Below are the code and all the weights of a small trained network. Each question names an input and a class and asks about switching units off, where a switched-off unit gives its printed mean instead of its output.

import numpy as np


def w(rows, s, z=0):
    codes = np.array(rows[::2]) - 128.0
    scale = np.full(codes.shape[1], s)
    scale[-1] = z or s
    return codes * scale


def norm(h):
    return h / np.sqrt((h * h).mean(-1, keepdims=True) + 1e-5)


def f(y):
    return y / 2 * (1 + np.tanh(0.7978845608 * (y + 0.044715 * y**3)))


def log_softmax(a):
    a = a - a.max(-1, keepdims=True)
    return a - np.log(np.exp(a).sum(-1, keepdims=True))


def net(x, mask):
    res = np.array(x, float).reshape(1, 8) / 4 @ E
    u = 0
    for l in range(4):
        y = f(norm(res) @ A[l][:, :-1].T + A[l][:, -1])
        res = res + np.where(mask[u : u + 5], y, B[l][:, -1]) @ B[l][:, :-1]
        u += 5
    return log_softmax(norm(res)[-1] @ U[:, :-1].T + U[:, -1])


A, B = {}, {}
E = w([
[113,193,135,56,98,152,160,69],'x0',
[168,113,120,108,142,93,100,162],'x1',
[110,170,155,90,208,84,78,113],'x2',
[90,127,100,127,161,172,59,185],'x3',
[128,55,151,66,130,165,150,139],'x4',
[197,189,155,107,155,80,148,254],'x5',
[111,59,153,129,85,173,119,123],'x6',
[76,191,209,108,70,84,148,120],'x7',
],0.0082)
A[0] = w([
[97,92,152,174,159,131,120,138,2],'L0N0',
[63,184,79,36,163,104,104,72,86],'L0N1',
[181,208,110,168,155,118,116,110,192],'L0N2',
[146,103,95,131,115,193,137,55,185],'L0N3',
[137,95,110,145,121,127,140,254,125],'L0N4',
],0.0078,0.0014)
B[0] = w([
[121,102,203,112,201,109,37,161,141],'L0N0',
[60,54,35,126,99,157,76,179,248],'L0N1',
[249,212,76,156,159,103,226,76,199],'L0N2',
[157,45,110,176,81,251,117,150,255],'L0N3',
[169,89,84,155,114,254,105,166,234],'L0N4',
],0.0079,0.0034)
A[1] = w([
[153,190,166,132,193,131,66,216,62],'L1N0',
[223,2,88,200,63,234,130,124,143],'L1N1',
[98,76,106,72,112,218,97,53,6],'L1N2',
[180,31,159,29,146,121,2,150,60],'L1N3',
[23,188,243,27,174,49,215,252,108],'L1N4',
],0.0052,0.0017)
B[1] = w([
[173,90,82,82,161,132,219,217,146],'L1N0',
[100,131,164,122,146,254,149,105,254],'L1N1',
[96,133,108,163,46,153,98,94,176],'L1N2',
[86,164,110,154,115,136,113,148,169],'L1N3',
[64,131,150,6,202,158,25,180,160],'L1N4',
],0.0076,0.0075)
A[2] = w([
[65,83,123,26,151,116,110,194,251],'L2N0',
[206,154,142,36,87,124,215,160,76],'L2N1',
[120,69,126,159,92,113,203,184,160],'L2N2',
[91,122,104,101,62,141,126,2,20],'L2N3',
[248,102,110,159,236,133,101,229,182],'L2N4',
],0.0076,0.0019)
B[2] = w([
[116,104,182,103,59,173,53,82,224],'L2N0',
[162,153,161,149,68,70,74,101,176],'L2N1',
[90,75,130,85,4,132,97,186,150],'L2N2',
[125,61,2,217,185,145,221,160,215],'L2N3',
[100,81,91,199,98,152,227,119,254],'L2N4',
],0.0098,0.0056)
A[3] = w([
[165,57,118,139,209,129,162,60,88],'L3N0',
[150,123,153,189,104,143,201,126,41],'L3N1',
[125,118,59,106,201,202,150,254,213],'L3N2',
[172,202,147,85,100,128,217,96,74],'L3N3',
[141,110,193,205,222,155,58,95,3],'L3N4',
],0.0082,0.0031)
B[3] = w([
[145,114,97,182,153,166,82,60,161],'L3N0',
[77,242,157,60,131,75,1,208,170],'L3N1',
[28,34,46,190,198,156,203,36,254],'L3N2',
[159,87,92,114,207,89,110,147,147],'L3N3',
[189,124,152,218,229,129,161,186,133],'L3N4',
],0.0069,0.0074)
U = w([
[89,32,109,177,120,233,194,96,253],'0',
[186,183,109,158,189,17,227,131,28],'1',
[100,132,247,53,74,121,40,159,40],'2',
],0.011,0.0042)

Each question gives the input, the list of numbers given to net, and the class t.
The units are the neurons (one row each of A and B). Each row of codes is followed by its name. A weight is (code - 128) times the scale printed after its matrix; where a second scale follows, it is the last column's (A, B and U).
mask holds one flag per neuron, layer by layer. A switched-off neuron (its flag False) gives its mean, the last column of its row in B, instead of its output. The means were averaged over made-up inputs and are rounded, as every weight is.
A unit's drop is (log p(t) with every unit on - log p(t) with that unit switched off) / (log p(t) with every unit on - log p(t) with every unit switched off).
most important unit: the unit with the biggest drop
top k neurons: the k neurons with the biggest drops, biggest first
top k neurons in layer l: the k neurons of layer l with the biggest drops, biggest first
drop when u is switched off: that unit's drop, to one decimal
input [7,-4,-4,-8,3,7,-2,1], class 1: top 3 neurons => [L0N1 L3N3 L0N0]
input [-6,-3,8,2,-1,6,2,8], class 2: most important unit => L2N0
input [0,8,2,4,-3,4,-4,-1], class 1: top 3 neurons => [L0N2 L0N3 L1N1]
input [-6,-4,5,-2,2,-4,-7,3], class 2: top 4 neurons in layer 0 => [L0N3 L0N4 L0N0 L0N1]
input [7,1,-6,6,-5,5,-5,8], class 2: top 2 neurons => [L1N4 L2N3]
input [2,-6,-5,6,0,7,-7,3], class 1: top 2 neurons => [L0N2 L2N1]
input [-1,-1,-2,-6,4,-4,-8,7], class 1: top 2 neurons => [L1N1 L3N2]
input [7,-7,1,-4,-4,7,4,1], class 1: top 2 neurons in layer 3 => [L3N3 L3N1]
input [3,8,7,1,3,-4,-4,4], class 2: top 2 neurons in layer 2 => [L2N0 L2N4]
input [4,-3,0,-1,-5,2,-8,4], class 1: drop when L0N2 is switched off => 1.0
input [-3,-3,3,-3,0,3,-3,3], class 1: drop when L0N2 is switched off => 1.4
input [5,1,-4,7,5,7,2,6], class 2: drop when L2N0 is switched off => 0.3
input [-4,8,2,-4,-6,0,-4,2], class 1: drop when L0N0 is switched off => 0.0
input [5,7,1,-8,1,4,2,8], class 2: most important unit => L1N4
